Below is a small trained network, with its code and all its weights. Each question gives an input and a class and asks what happens when units are switched off, that is, made to give their printed mean instead of their output.

import numpy as np


def w(rows, s, z=0):
    codes = np.array(rows[::2]) - 128.0
    scale = np.full(codes.shape[1], s)
    scale[-1] = z or s
    return codes * scale


def f(y):
    return np.maximum(y, 0)


def log_softmax(a):
    a = a - a.max(-1, keepdims=True)
    return a - np.log(np.exp(a).sum(-1, keepdims=True))


def net(x, mask):
    res = np.array(x, float).reshape(1, 8) / 4 @ E
    y = f(res @ A[0][:, :-1].T + A[0][:, -1])
    res = res + np.where(mask, y, B[0][:, -1]) @ B[0][:, :-1]
    return log_softmax(res[-1] @ U[:, :-1].T + U[:, -1])


A, B = {}, {}
E = w([
[130,130,128,126,126,127],'x0',
[128,132,127,126,128,127],'x1',
[203,117,206,108,157,160],'x2',
[169,234,131,247,103,121],'x3',
[129,122,127,132,129,128],'x4',
[131,124,126,130,125,129],'x5',
[139,154,70,130,187,236],'x6',
[129,127,128,129,126,128],'x7',
],0.013)
A[0] = w([
[72,29,200,31,81,35,208],'n0',
[231,133,253,93,165,171,178],'n1',
[158,185,196,226,47,35,158],'n2',
[95,94,79,72,211,196,129],'n3',
[229,122,225,103,166,156,172],'n4',
[36,124,6,154,83,91,254],'n5',
[103,105,66,75,187,195,169],'n6',
[189,206,66,214,150,205,82],'n7',
],0.0072,0.0058)
B[0] = w([
[84,165,128,207,236,69,255],'n0',
[183,26,223,160,146,171,229],'n1',
[160,97,160,111,39,49,240],'n2',
[156,110,91,75,90,203,198],'n3',
[177,34,226,151,154,160,215],'n4',
[34,212,1,96,111,83,234],'n5',
[136,129,69,68,122,188,202],'n6',
[90,163,139,209,205,50,226],'n7',
],0.0089,0.012)
U = w([
[83,176,97,148,193,90,243],'0',
[132,114,167,177,215,119,155],'1',
[106,146,77,44,77,170,144],'2',
[170,91,140,68,114,191,36],'3',
[109,147,112,120,3,85,70],'4',
[182,98,180,134,35,114,7],'5',
],0.011,0.0017)

Each question gives the input, the list of numbers given to net, and the class t.
The units are the neurons (one row each of A and B). Each row of codes is followed by its name. A weight is (code - 128) times the scale printed after its matrix; where a second scale follows, it is the last column's (A, B and U).
mask holds one flag per neuron, in row order. A switched-off neuron (its flag False) gives its mean, the last column of its row in B, instead of its output. The means were averaged over made-up inputs and are rounded, as every weight is.
A unit's drop is (log p(t) with every unit on - log p(t) with that unit switched off) / (log p(t) with every unit on - log p(t) with every unit switched off).
The circuit of an input: a set's keep is (log p(t) with only the set's units on - log p(t) with every unit switched off) / (log p(t) with every unit on - log p(t) with every unit switched off). Starting from all 8 units, units are removed one at a time, each time the one whose removal leaves the highest keep (on an exact tie, the one counted first), for as long as the keep stays at least 0.8.
units of the circuit, in order: the units of the circuit, biggest drop first
unit that matters most: the unit with the biggest drop
k most important neurons: the k neurons with the biggest drops, biggest first
drop when u is switched off: that unit's drop, to one decimal
input [-1,2,3,8,2,0,-2,-6], class 5: unit that matters most : n2
input [-3,-8,0,-3,5,5,-2,-3], class 0: 4 most important neurons : n1; n4; n0; n2
input [-5,0,-1,-3,-6,4,-7,8], class 0: 3 most important neurons : n0; n1; n4
input [-6,-6,-5,0,-1,8,2,0], class 2: units of the circuit, in order : n0; n7
input [0,-1,-5,8,-4,-4,-2,-5], class 4: 2 most important neurons : n2; n0
input [-5,4,2,-2,-1,-4,1,-6], class 3: units of the circuit, in order : n7; n0
input [3,0,-8,-4,0,-3,2,8], class 2: units of the circuit, in order : n7; n6
input [6,-6,-2,8,8,3,-2,-7], class 4: 2 most important neurons : n2; n0
input [5,7,5,4,5,2,-1,2], class 5: 2 most important neurons : n0; n2
input [3,2,-4,0,-8,5,-7,-3], class 0: 2 most important neurons : n0; n3
input [6,-7,2,6,1,7,-3,-7], class 5: 2 most important neurons : n2; n5
input [5,3,0,8,-1,-7,-1,-3], class 4: 4 most important neurons : n2; n0; n1; n4
input [5,8,-3,8,-6,1,0,8], class 4: 2 most important neurons : n2; n0
input [5,7,-8,3,6,3,-2,-2], class 4: units of the circuit, in order : n0
input [6,-1,7,-2,5,6,2,3], class 3: 2 most important neurons : n7; n0
input [-7,7,4,8,4,2,0,0], class 5: 2 most important neurons : n2; n0
input [3,3,-8,-7,-1,8,-7,5], class 0: drop when n0 is switched off : 0.3
input [4,3,-8,-7,6,0,-5,6], class 0: drop when n0 is switched off : 0.9
input [0,-2,-1,7,-6,5,-3,8], class 4: drop when n1 is switched off : 0.1
input [0,1,5,-8,-5,7,-6,-2], class 1: units of the circuit, in order : n0
input [1,-4,7,5,4,8,0,5], class 5: 2 most important neurons : n0; n2
